Below is a small trained network, with its code and all its weights. Each question gives an input and a class and asks what happens when units are switched off, that is, made to give their printed mean instead of their output.

import numpy as np


def w(rows, s, z=0):
    codes = np.array(rows[::2]) - 128.0
    scale = np.full(codes.shape[1], s)
    scale[-1] = z or s
    return codes * scale


def f(y):
    return np.maximum(y, 0)


def log_softmax(a):
    a = a - a.max(-1, keepdims=True)
    return a - np.log(np.exp(a).sum(-1, keepdims=True))


def net(x, mask):
    res = np.array(x, float).reshape(1, 7) / 4 @ E
    y = f(res @ A[0][:, :-1].T + A[0][:, -1])
    res = res + np.where(mask, y, B[0][:, -1]) @ B[0][:, :-1]
    return log_softmax(res[-1] @ U[:, :-1].T + U[:, -1])


A, B = {}, {}
E = w([
[127,129,129],'x0',
[225,2,124],'x1',
[84,67,254],'x2',
[126,127,131],'x3',
[125,128,129],'x4',
[128,130,130],'x5',
[42,10,46],'x6',
],0.0058)
A[0] = w([
[249,62,157,12],'N0',
[196,96,117,25],'N1',
[145,160,185,136],'N2',
[81,187,98,111],'N3',
[184,137,202,125],'N4',
[120,87,106,207],'N5',
[146,97,223,105],'N6',
[153,154,154,56],'N7',
[76,168,107,46],'N8',
[174,109,54,176],'N9',
[90,195,151,84],'N10',
[97,104,190,49],'N11',
[97,152,127,44],'N12',
[151,225,108,3],'N13',
[141,140,75,61],'N14',
[94,109,185,63],'N15',
[124,149,100,153],'N16',
[166,67,144,53],'N17',
[117,88,115,124],'N18',
[43,161,130,20],'N19',
[95,79,105,47],'N20',
[203,131,152,144],'N21',
[74,152,138,33],'N22',
[237,163,49,107],'N23',
[58,162,128,82],'N24',
[90,83,129,149],'N25',
[137,172,60,74],'N26',
[40,83,112,119],'N27',
[98,77,173,190],'N28',
[78,111,61,150],'N29',
[178,55,121,70],'N30',
[140,128,41,134],'N31',
[87,112,107,58],'N32',
[47,161,120,61],'N33',
[169,234,184,38],'N34',
[57,214,179,99],'N35',
[162,105,126,40],'N36',
[208,175,164,45],'N37',
[109,86,105,80],'N38',
[91,93,98,29],'N39',
[229,64,164,67],'N40',
[109,110,172,45],'N41',
],0.013,0.0069)
B[0] = w([
[160,76,122,212],'N0',
[194,41,129,154],'N1',
[132,158,72,211],'N2',
[158,98,154,200],'N3',
[93,145,79,226],'N4',
[133,152,131,238],'N5',
[72,101,126,224],'N6',
[98,95,59,145],'N7',
[146,56,132,158],'N8',
[113,143,150,226],'N9',
[160,98,136,199],'N10',
[95,69,152,165],'N11',
[216,15,134,135],'N12',
[123,95,113,181],'N13',
[99,38,158,146],'N14',
[91,67,177,166],'N15',
[119,135,154,172],'N16',
[125,106,131,176],'N17',
[104,151,110,178],'N18',
[166,60,113,165],'N19',
[133,126,74,164],'N20',
[108,187,84,208],'N21',
[145,45,118,146],'N22',
[62,89,172,220],'N23',
[185,66,138,181],'N24',
[129,181,99,208],'N25',
[78,67,172,171],'N26',
[118,173,69,223],'N27',
[115,148,164,255],'N28',
[156,165,98,218],'N29',
[181,102,149,202],'N30',
[92,101,180,200],'N31',
[126,119,59,144],'N32',
[188,62,121,178],'N33',
[116,114,75,231],'N34',
[161,106,132,252],'N35',
[223,2,161,134],'N36',
[103,97,57,190],'N37',
[111,128,98,165],'N38',
[117,80,66,149],'N39',
[170,106,118,226],'N40',
[72,30,164,143],'N41',
],0.0091,0.006)
U = w([
[211,85,122,15],'0',
[111,133,116,225],'1',
[91,128,37,7],'2',
[36,89,167,21],'3',
[127,142,127,223],'4',
[126,139,125,203],'5',
[134,148,124,209],'6',
[182,248,194,49],'7',
],0.016,0.011)

Each question gives the input, the list of numbers given to net, and the class t.
The units are the neurons (one row each of A and B). Each row of codes is followed by its name. A weight is (code - 128) times the scale printed after its matrix; where a second scale follows, it is the last column's (A, B and U).
mask holds one flag per neuron, in row order. A switched-off neuron (its flag False) gives its mean, the last column of its row in B, instead of its output. The means were averaged over made-up inputs and are rounded, as every weight is.
A unit's drop is (log p(t) with every unit on - log p(t) with that unit switched off) / (log p(t) with every unit on - log p(t) with every unit switched off).
The circuit of an input: a set's keep is (log p(t) with only the set's units on - log p(t) with every unit switched off) / (log p(t) with every unit on - log p(t) with every unit switched off). Starting from the 12 units with the biggest drops (on a tie, the unit counted first), units are removed one at a time, each time the one whose removal leaves the highest keep (on an exact tie, the one counted first), for as long as the keep stays at least 0.8.
circuit, biggest first: the units of the circuit, biggest drop first
most important unit: the unit with the biggest drop
k most important neurons: the k neurons with the biggest drops, biggest first
drop of u: that unit's drop, to one decimal
input [-2,-3,8,-1,-3,6,-6], class 3: most important unit => N6
input [-5,-6,-7,3,1,-7,-2], class 3: circuit, biggest first => N26, N23, N31
input [0,1,-4,-3,-3,2,3], class 3: circuit, biggest first => N31, N23, N2
input [-4,4,-8,-1,5,7,3], class 3: circuit, biggest first => N23, N31
input [-2,-7,3,-6,-1,-7,-7], class 0: circuit, biggest first => N35, N10, N24
input [-4,3,-5,-2,-1,-2,2], class 3: 2 most important neurons => N23, N31
input [1,3,-6,1,-1,5,-6], class 2: 3 most important neurons => N37, N21, N34
input [-4,-4,-6,-5,4,4,-7], class 2: 2 most important neurons => N34, N37
input [-1,-2,6,5,3,6,6], class 2: 2 most important neurons => N27, N25
input [-3,-1,-8,8,-2,5,-3], class 3: 2 most important neurons => N23, N26
input [3,0,8,6,5,-8,-6], class 3: 2 most important neurons => N6, N15
input [4,-5,0,-2,-3,-5,-7], class 2: 2 most important neurons => N34, N37
input [1,-1,-5,-2,0,-3,-8], class 2: drop of N34 => 0.2
input [-1,-2,4,0,7,-7,8], class 2: most important unit => N27
input [1,-2,8,-4,-8,-3,-1], class 3: drop of N6 => 0.2
input [7,-7,4,3,5,3,2], class 0: drop of N27 => 0.0
